Below are the code and all the weights of a small trained network. Each question names an input and a class and asks about switching units off, where a switched-off unit gives its printed mean instead of its output.

import numpy as np


def w(rows, s, z=0):
    codes = np.array(rows[::2]) - 128.0
    scale = np.full(codes.shape[1], s)
    scale[-1] = z or s
    return codes * scale


def f(y):
    return np.maximum(y, 0)


def log_softmax(a):
    a = a - a.max(-1, keepdims=True)
    return a - np.log(np.exp(a).sum(-1, keepdims=True))


def net(x, mask):
    res = np.array(x, float).reshape(1, 7) / 4 @ E
    y = f(res @ A[0][:, :-1].T + A[0][:, -1])
    res = res + np.where(mask, y, B[0][:, -1]) @ B[0][:, :-1]
    return log_softmax(res[-1] @ U[:, :-1].T + U[:, -1])


A, B = {}, {}
E = w([
[181,170,35,101,12,56,75,231,106,197,9,115],'x0',
[119,116,160,122,130,105,118,130,104,137,127,154],'x1',
[54,208,163,66,74,123,171,90,109,154,148,57],'x2',
[124,133,120,127,133,138,131,133,123,122,119,133],'x3',
[79,51,126,183,76,187,222,89,122,206,83,138],'x4',
[98,174,148,176,227,43,149,204,148,216,36,44],'x5',
[113,134,118,130,129,150,132,150,122,118,119,136],'x6',
],0.011)
A[0] = w([
[137,71,116,39,29,160,128,106,129,65,167,171,48],'N0',
[176,149,47,81,10,85,98,179,109,188,66,160,53],'N1',
[230,30,73,220,158,149,68,141,118,99,63,214,10],'N2',
[93,37,121,206,27,176,204,94,103,200,64,140,24],'N3',
[174,104,93,104,60,163,111,111,84,101,175,153,45],'N4',
[28,236,150,2,27,156,161,80,72,146,128,72,29],'N5',
[155,171,88,35,136,65,61,181,111,34,178,113,4],'N6',
],0.0076,0.0041)
B[0] = w([
[117,106,150,169,175,83,236,205,108,165,48,62,200],'N0',
[74,82,225,130,197,207,221,76,104,119,221,128,253],'N1',
[103,76,46,104,83,86,88,102,175,199,154,216,205],'N2',
[254,212,185,65,91,123,78,137,91,20,79,141,213],'N3',
[86,115,147,119,169,104,149,197,161,155,71,104,179],'N4',
[123,109,2,182,114,117,33,84,160,189,157,193,216],'N5',
[183,214,154,78,92,97,122,133,99,74,139,117,194],'N6',
],0.0085,0.019)
U = w([
[87,77,181,126,170,208,182,44,122,55,221,153,254],'0',
[219,184,145,77,73,99,76,134,105,29,97,148,92],'1',
[117,99,29,136,84,106,69,101,145,176,136,182,3],'2',
[99,135,136,154,167,67,164,207,119,197,10,61,175],'3',
],0.012,0.0015)

Each question gives the input, the list of numbers given to net, and the class t.
The units are the neurons (one row each of A and B). Each row of codes is followed by its name. A weight is (code - 128) times the scale printed after its matrix; where a second scale follows, it is the last column's (A, B and U).
mask holds one flag per neuron, in row order. A switched-off neuron (its flag False) gives its mean, the last column of its row in B, instead of its output. The means were averaged over made-up inputs and are rounded, as every weight is.
A unit's drop is (log p(t) with every unit on - log p(t) with that unit switched off) / (log p(t) with every unit on - log p(t) with every unit switched off).
The circuit of an input: a set's keep is (log p(t) with only the set's units on - log p(t) with every unit switched off) / (log p(t) with every unit on - log p(t) with every unit switched off). Starting from all 7 units, units are removed one at a time, each time the one whose removal leaves the highest keep (on an exact tie, the one counted first), for as long as the keep stays at least 0.8.
circuit, biggest first: the units of the circuit, biggest drop first
most important unit: the unit with the biggest drop
top k neurons: the k neurons with the biggest drops, biggest first
drop when u is switched off: that unit's drop, to one decimal
input [-2,-3,-1,2,5,0,3], class 1: top 2 neurons -> N1, N3
input [5,-8,-8,-4,-7,5,1], class 2: circuit, biggest first -> N2
input [-2,-6,-3,2,-4,1,5], class 1: top 3 neurons -> N1, N5, N0
input [3,0,5,-3,-5,3,7], class 1: top 4 neurons -> N6, N2, N0, N4
input [-4,-6,-2,3,-2,-8,-7], class 3: circuit, biggest first -> N0, N1
input [-2,6,7,-1,-3,7,-6], class 2: top 4 neurons -> N5, N0, N1, N4
input [7,0,-1,1,7,7,-7], class 0: circuit, biggest first -> N1, N0
input [2,6,3,-7,-4,-5,6], class 3: top 2 neurons -> N0, N3
input [-7,-5,-8,8,-7,8,2], class 2: top 3 neurons -> N1, N3, N0
input [-4,4,1,-2,1,-5,-6], class 3: circuit, biggest first -> N1, N0
input [-2,-3,-3,-1,-6,-7,-1], class 3: circuit, biggest first -> N0, N4
input [-1,-5,1,-4,-6,-7,5], class 3: top 3 neurons -> N0, N3, N4
input [2,5,-6,-1,-4,-6,5], class 2: top 2 neurons -> N2, N3
input [6,3,6,2,7,3,1], class 1: circuit, biggest first -> N3
input [3,5,0,-2,-1,-4,-4], class 3: circuit, biggest first -> N0, N4
input [-5,0,0,4,4,-7,-4], class 3: circuit, biggest first -> N0, N1
input [8,-1,-3,-4,8,-6,1], class 0: top 2 neurons -> N1, N6
input [2,-2,1,5,-2,1,5], class 0: circuit, biggest first -> N3, N0, N2
input [-5,8,-2,8,2,-8,0], class 3: top 2 neurons -> N0, N1
input [6,2,-8,0,4,3,8], class 2: most important unit -> N2
input [5,8,4,5,0,-2,-5], class 0: top 2 neurons -> N1, N2
input [8,-3,5,-8,8,0,-5], class 0: top 2 neurons -> N1, N6
input [0,8,8,-7,-5,-8,-3], class 2: top 2 neurons -> N5, N3
input [5,8,1,-5,1,-5,-5], class 0: drop when N5 is switched off -> 0.0
input [-4,1,0,-3,-8,4,-6], class 1: drop when N1 is switched off -> 2.1
